Below is a small trained network, with its code and all its weights. Each question gives an input and a class and asks what happens when units are switched off, that is, made to give their printed mean instead of their output.

import numpy as np


def w(rows, s, z=0):
    codes = np.array(rows[::2]) - 128.0
    scale = np.full(codes.shape[1], s)
    scale[-1] = z or s
    return codes * scale


def f(y):
    return y / 2 * (1 + np.tanh(0.7978845608 * (y + 0.044715 * y**3)))


def log_softmax(a):
    a = a - a.max(-1, keepdims=True)
    return a - np.log(np.exp(a).sum(-1, keepdims=True))


def net(x, mask):
    res = np.array(x, float).reshape(1, 5) / 4 @ E
    y = f(res @ A[0][:, :-1].T + A[0][:, -1])
    res = res + np.where(mask, y, B[0][:, -1]) @ B[0][:, :-1]
    return log_softmax(res[-1] @ U[:, :-1].T + U[:, -1])


A, B = {}, {}
E = w([
[78,51,67,149,91,133],'x0',
[180,103,204,163,77,178],'x1',
[126,163,98,172,151,194],'x2',
[188,118,103,254,135,99],'x3',
[243,166,75,105,124,166],'x4',
],0.0086)
A[0] = w([
[76,124,136,165,138,135,100],'n0',
[98,126,139,139,131,133,1],'n1',
[132,128,95,87,141,111,195],'n2',
[190,137,106,148,132,174,131],'n3',
[113,116,99,150,133,141,246],'n4',
[83,83,108,153,120,128,189],'n5',
[149,122,152,66,131,120,209],'n6',
[172,164,150,97,146,160,178],'n7',
[165,95,139,123,114,135,212],'n8',
[181,92,178,178,93,133,170],'n9',
[136,100,168,83,101,143,48],'n10',
[139,137,110,161,139,96,181],'n11',
[177,87,191,193,117,149,105],'n12',
[181,110,192,192,104,132,101],'n13',
[137,121,106,101,129,113,114],'n14',
[65,89,140,176,126,132,53],'n15',
[106,114,180,76,102,135,70],'n16',
[228,165,109,7,137,120,154],'n17',
[128,101,155,106,135,132,58],'n18',
[132,128,162,115,136,117,63],'n19',
[142,107,94,128,124,112,102],'n20',
[86,103,116,155,114,124,75],'n21',
[112,114,136,113,122,142,7],'n22',
[132,139,155,121,132,138,83],'n23',
[157,50,72,82,86,175,108],'n24',
[92,83,209,39,96,150,140],'n25',
[151,188,164,112,142,139,87],'n26',
[190,153,107,169,116,179,181],'n27',
[178,130,65,170,135,44,146],'n28',
[111,114,121,118,120,133,70],'n29',
[219,154,103,188,131,206,207],'n30',
[153,63,57,83,74,171,128],'n31',
],0.017,0.0024)
B[0] = w([
[130,135,92,162,100,101,167],'n0',
[122,111,113,139,110,116,136],'n1',
[167,154,165,120,124,92,159],'n2',
[103,53,80,133,124,134,191],'n3',
[147,171,108,98,126,124,159],'n4',
[65,181,85,128,116,114,185],'n5',
[141,165,122,175,143,164,176],'n6',
[94,117,69,126,107,154,187],'n7',
[153,137,119,152,118,119,155],'n8',
[214,125,149,147,88,88,200],'n9',
[104,156,123,110,142,196,163],'n10',
[166,136,119,122,164,147,161],'n11',
[223,115,174,111,87,91,204],'n12',
[226,100,140,91,106,77,204],'n13',
[141,130,152,138,139,91,138],'n14',
[97,154,99,162,78,62,189],'n15',
[97,116,172,128,144,180,183],'n16',
[145,187,163,243,38,148,233],'n17',
[107,123,144,114,126,151,140],'n18',
[140,116,138,105,128,161,139],'n19',
[122,144,121,105,147,94,139],'n20',
[84,155,93,131,108,114,165],'n21',
[102,119,132,153,146,111,134],'n22',
[130,117,121,95,133,156,138],'n23',
[168,221,80,81,151,154,168],'n24',
[56,124,213,144,135,208,234],'n25',
[146,124,80,63,102,198,175],'n26',
[121,44,76,160,133,153,209],'n27',
[171,151,161,125,253,104,200],'n28',
[113,131,134,145,128,96,135],'n29',
[141,12,47,175,132,178,248],'n30',
[172,215,70,76,161,133,171],'n31',
],0.03,0.014)
U = w([
[15,108,174,121,82,74,3],'0',
[124,195,75,126,80,92,223],'1',
[82,173,109,29,255,92,72],'2',
[230,74,96,115,145,70,110],'3',
[136,176,210,114,111,147,221],'4',
[176,100,189,31,99,98,40],'5',
[113,67,81,111,138,204,197],'6',
],0.007,0.0036)

Each question gives the input, the list of numbers given to net, and the class t.
The units are the neurons (one row each of A and B). Each row of codes is followed by its name. A weight is (code - 128) times the scale printed after its matrix; where a second scale follows, it is the last column's (A, B and U).
mask holds one flag per neuron, in row order. A switched-off neuron (its flag False) gives its mean, the last column of its row in B, instead of its output. The means were averaged over made-up inputs and are rounded, as every weight is.
A unit's drop is (log p(t) with every unit on - log p(t) with that unit switched off) / (log p(t) with every unit on - log p(t) with every unit switched off).
unit that matters most: the unit with the biggest drop
k most important neurons: the k neurons with the biggest drops, biggest first
drop of u: that unit's drop, to one decimal
input [3,-8,3,1,6], class 3: unit that matters most => n25
input [7,-2,-3,-6,-4], class 0: 2 most important neurons => [n25 n28]
input [7,5,4,4,-4], class 3: 4 most important neurons => [n12 n13 n17 n9]
input [-3,-2,2,-6,8], class 1: 4 most important neurons => [n17 n25 n2 n31]
input [-5,5,-3,1,-8], class 5: 2 most important neurons => [n17 n13]
input [-2,-6,3,-3,2], class 4: 3 most important neurons => [n30 n15 n5]
input [8,-8,-1,-8,-4], class 1: 2 most important neurons => [n28 n31]
input [-7,-6,-3,2,3], class 1: 4 most important neurons => [n25 n17 n16 n7]
input [-1,1,2,1,-4], class 1: 2 most important neurons => [n25 n30]
input [-6,-6,-4,4,-7], class 2: 2 most important neurons => [n17 n30]
input [6,-7,-6,4,-4], class 2: 2 most important neurons => [n28 n17]
input [-7,2,-5,4,-7], class 5: 2 most important neurons => [n30 n27]
input [1,-7,0,5,-3], class 2: drop of n28 => 0.1
input [-1,-8,-4,2,-8], class 1: drop of n0 => 0.1
input [0,-8,-4,-7,2], class 4: drop of n5 => 0.0
input [5,-1,3,-2,-2], class 1: unit that matters most => n28
